Here is a tiny trained network, its code and every weight. The questions are about switching its units off for an input and a class, where a switched-off unit gives its printed mean instead of its output.

import numpy as np


def w(rows, s, z=0):
    codes = np.array(rows[::2]) - 128.0
    scale = np.full(codes.shape[1], s)
    scale[-1] = z or s
    return codes * scale


def f(y):
    return y / 2 * (1 + np.tanh(0.7978845608 * (y + 0.044715 * y**3)))


def log_softmax(a):
    a = a - a.max(-1, keepdims=True)
    return a - np.log(np.exp(a).sum(-1, keepdims=True))


def net(x, mask):
    res = np.array(x, float).reshape(1, 2) / 4 @ E
    y = f(res @ A[0][:, :-1].T + A[0][:, -1])
    res = res + np.where(mask, y, B[0][:, -1]) @ B[0][:, :-1]
    return log_softmax(res[-1] @ U[:, :-1].T + U[:, -1])


A, B = {}, {}
E = w([
[181,1,132,131,108,198],'x0',
[135,108,21,177,246,201],'x1',
],0.0097)
A[0] = w([
[107,135,129,125,96,125,181],'neuron 0',
[131,72,132,146,143,151,98],'neuron 1',
[128,125,152,160,171,59,65],'neuron 2',
[127,195,169,120,98,86,144],'neuron 3',
[118,181,123,136,128,123,155],'neuron 4',
[130,85,193,122,62,97,123],'neuron 5',
[137,129,116,130,121,121,3],'neuron 6',
[123,134,122,147,123,125,89],'neuron 7',
[137,151,101,113,170,136,145],'neuron 8',
[106,94,102,106,124,116,157],'neuron 9',
[114,152,81,137,138,153,118],'neuron 10',
[140,4,112,127,143,165,166],'neuron 11',
[105,89,113,125,135,122,179],'neuron 12',
[125,151,86,136,226,134,97],'neuron 13',
[104,170,112,113,113,145,68],'neuron 14',
[118,225,138,128,130,102,149],'neuron 15',
[112,175,119,122,150,136,249],'neuron 16',
],0.025,0.0053)
B[0] = w([
[10,32,211,118,94,64,165],'neuron 0',
[131,140,139,101,194,134,179],'neuron 1',
[142,225,192,142,197,62,154],'neuron 2',
[120,176,42,61,140,72,245],'neuron 3',
[87,79,108,93,158,103,190],'neuron 4',
[138,151,159,167,1,184,238],'neuron 5',
[203,216,47,125,136,179,119],'neuron 6',
[103,154,134,127,145,127,127],'neuron 7',
[98,151,114,155,81,147,179],'neuron 8',
[151,90,92,128,113,116,139],'neuron 9',
[119,135,67,161,83,163,178],'neuron 10',
[201,112,149,93,248,73,253],'neuron 11',
[150,33,73,145,106,117,152],'neuron 12',
[53,160,154,217,85,198,235],'neuron 13',
[136,122,85,78,144,154,155],'neuron 14',
[115,101,105,71,209,91,250],'neuron 15',
[68,104,35,132,123,94,202],'neuron 16',
],0.037,0.018)
U = w([
[78,153,70,93,175,47,252],'0',
[79,140,86,254,166,160,134],'1',
[206,99,210,156,100,120,248],'2',
[177,195,95,135,156,119,11],'3',
[189,81,146,148,237,98,158],'4',
[108,187,171,170,134,117,4],'5',
[109,175,147,124,21,92,33],'6',
],0.0098,0.0044)

Each question gives the input, the list of numbers given to net, and the class t.
The units are the neurons (one row each of A and B). Each row of codes is followed by its name. A weight is (code - 128) times the scale printed after its matrix; where a second scale follows, it is the last column's (A, B and U).
mask holds one flag per neuron, in row order. A switched-off neuron (its flag False) gives its mean, the last column of its row in B, instead of its output. The means were averaged over made-up inputs and are rounded, as every weight is.
A unit's drop is (log p(t) with every unit on - log p(t) with that unit switched off) / (log p(t) with every unit on - log p(t) with every unit switched off).
unit that matters most: the unit with the biggest drop
top k neurons: the k neurons with the biggest drops, biggest first
drop of u: that unit's drop, to one decimal
input [1,3], class 1: unit that matters most => neuron 15
input [5,-3], class 2: top 2 neurons => (neuron 5; neuron 15)
input [8,-4], class 2: top 2 neurons => (neuron 5; neuron 15)
input [-2,-7], class 6: top 2 neurons => (neuron 5; neuron 11)
input [3,8], class 1: top 2 neurons => (neuron 13; neuron 10)
input [5,-2], class 4: top 2 neurons => (neuron 11; neuron 13)
input [8,-8], class 2: top 2 neurons => (neuron 5; neuron 11)
input [3,6], class 4: top 3 neurons => (neuron 11; neuron 5; neuron 1)
input [8,-5], class 2: drop of neuron 5 => 0.9
input [-2,-8], class 6: drop of neuron 5 => 2.4
input [5,-1], class 4: drop of neuron 11 => 0.1
input [5,6], class 4: drop of neuron 11 => 1.6
